Below is a small trained network, with its code and all its weights. Each question gives an input and a class and asks what happens when units are switched off, that is, made to give their printed mean instead of their output.

import numpy as np


def w(rows, s, z=0):
    codes = np.array(rows[::2]) - 128.0
    scale = np.full(codes.shape[1], s)
    scale[-1] = z or s
    return codes * scale


def f(y):
    return y / 2 * (1 + np.tanh(0.7978845608 * (y + 0.044715 * y**3)))


def log_softmax(a):
    a = a - a.max(-1, keepdims=True)
    return a - np.log(np.exp(a).sum(-1, keepdims=True))


def net(x, mask):
    res = np.array(x, float).reshape(1, 5) / 4 @ E
    y = f(res @ A[0][:, :-1].T + A[0][:, -1])
    res = res + np.where(mask, y, B[0][:, -1]) @ B[0][:, :-1]
    return log_softmax(res[-1] @ U[:, :-1].T + U[:, -1])


A, B = {}, {}
E = w([
[121,135,188,52],'x0',
[122,209,86,110],'x1',
[254,139,135,140],'x2',
[129,127,127,127],'x3',
[128,128,128,129],'x4',
],0.02)
A[0] = w([
[207,128,64,216,109],'N1',
[93,120,75,187,197],'N2',
[113,187,90,83,124],'N3',
[108,143,122,81,111],'N4',
[174,194,9,120,64],'N5',
[113,233,85,85,152],'N6',
[167,211,77,136,37],'N7',
[90,91,38,162,188],'N8',
[143,192,45,94,140],'N9',
[168,66,127,184,210],'N10',
[207,140,157,82,35],'N11',
[48,106,81,208,215],'N12',
[80,29,194,98,180],'N13',
[74,130,172,65,111],'N14',
[147,87,108,147,133],'N15',
[198,162,204,68,2],'N16',
],0.015,0.0056)
B[0] = w([
[160,130,40,94,246],'N1',
[153,104,188,109,212],'N2',
[106,191,104,182,193],'N3',
[79,201,102,142,162],'N4',
[189,199,114,78,233],'N5',
[101,245,106,218,232],'N6',
[187,188,125,78,206],'N7',
[144,111,238,183,219],'N8',
[175,225,192,113,215],'N9',
[140,37,52,165,209],'N10',
[149,98,202,149,215],'N11',
[132,102,227,121,250],'N12',
[138,116,103,22,236],'N13',
[101,168,56,90,206],'N14',
[129,96,97,147,158],'N15',
[92,77,234,174,226],'N16',
],0.013,0.018)
U = w([
[108,34,182,137,211],'0',
[150,185,73,12,252],'1',
[140,184,204,211,116],'2',
[9,206,38,175,4],'3',
[171,88,2,230,54],'4',
],0.012,0.0043)

Each question gives the input, the list of numbers given to net, and the class t.
The units are the neurons (one row each of A and B). Each row of codes is followed by its name. A weight is (code - 128) times the scale printed after its matrix; where a second scale follows, it is the last column's (A, B and U).
mask holds one flag per neuron, in row order. A switched-off neuron (its flag False) gives its mean, the last column of its row in B, instead of its output. The means were averaged over made-up inputs and are rounded, as every weight is.
A unit's drop is (log p(t) with every unit on - log p(t) with that unit switched off) / (log p(t) with every unit on - log p(t) with every unit switched off).
most important unit: the unit with the biggest drop
k most important neurons: the k neurons with the biggest drops, biggest first
drop when u is switched off: that unit's drop, to one decimal
input [2,-1,0,-7,-8], class 1: most important unit : N8
input [2,8,1,-4,6], class 2: 2 most important neurons : N9, N6
input [0,-6,-5,4,-1], class 0: 2 most important neurons : N5, N1
input [0,-6,6,3,4], class 4: 3 most important neurons : N10, N12, N1
input [-7,-7,1,0,-8], class 4: 3 most important neurons : N10, N1, N16
input [-7,3,1,-3,-4], class 1: 2 most important neurons : N1, N5
input [-6,1,1,-8,4], class 1: 4 most important neurons : N1, N16, N6, N5
input [5,-4,1,-8,3], class 0: 2 most important neurons : N5, N16
input [-5,1,7,-5,-2], class 1: 2 most important neurons : N5, N7
input [-7,-1,8,0,-8], class 4: drop when N10 is switched off : 0.9
input [8,-4,3,0,2], class 0: drop when N16 is switched off : 0.2
input [-7,-1,8,-8,2], class 4: drop when N6 is switched off : 0.0
input [1,4,0,4,4], class 3: drop when N2 is switched off : 0.1
input [8,-4,3,-1,-1], class 0: most important unit : N16
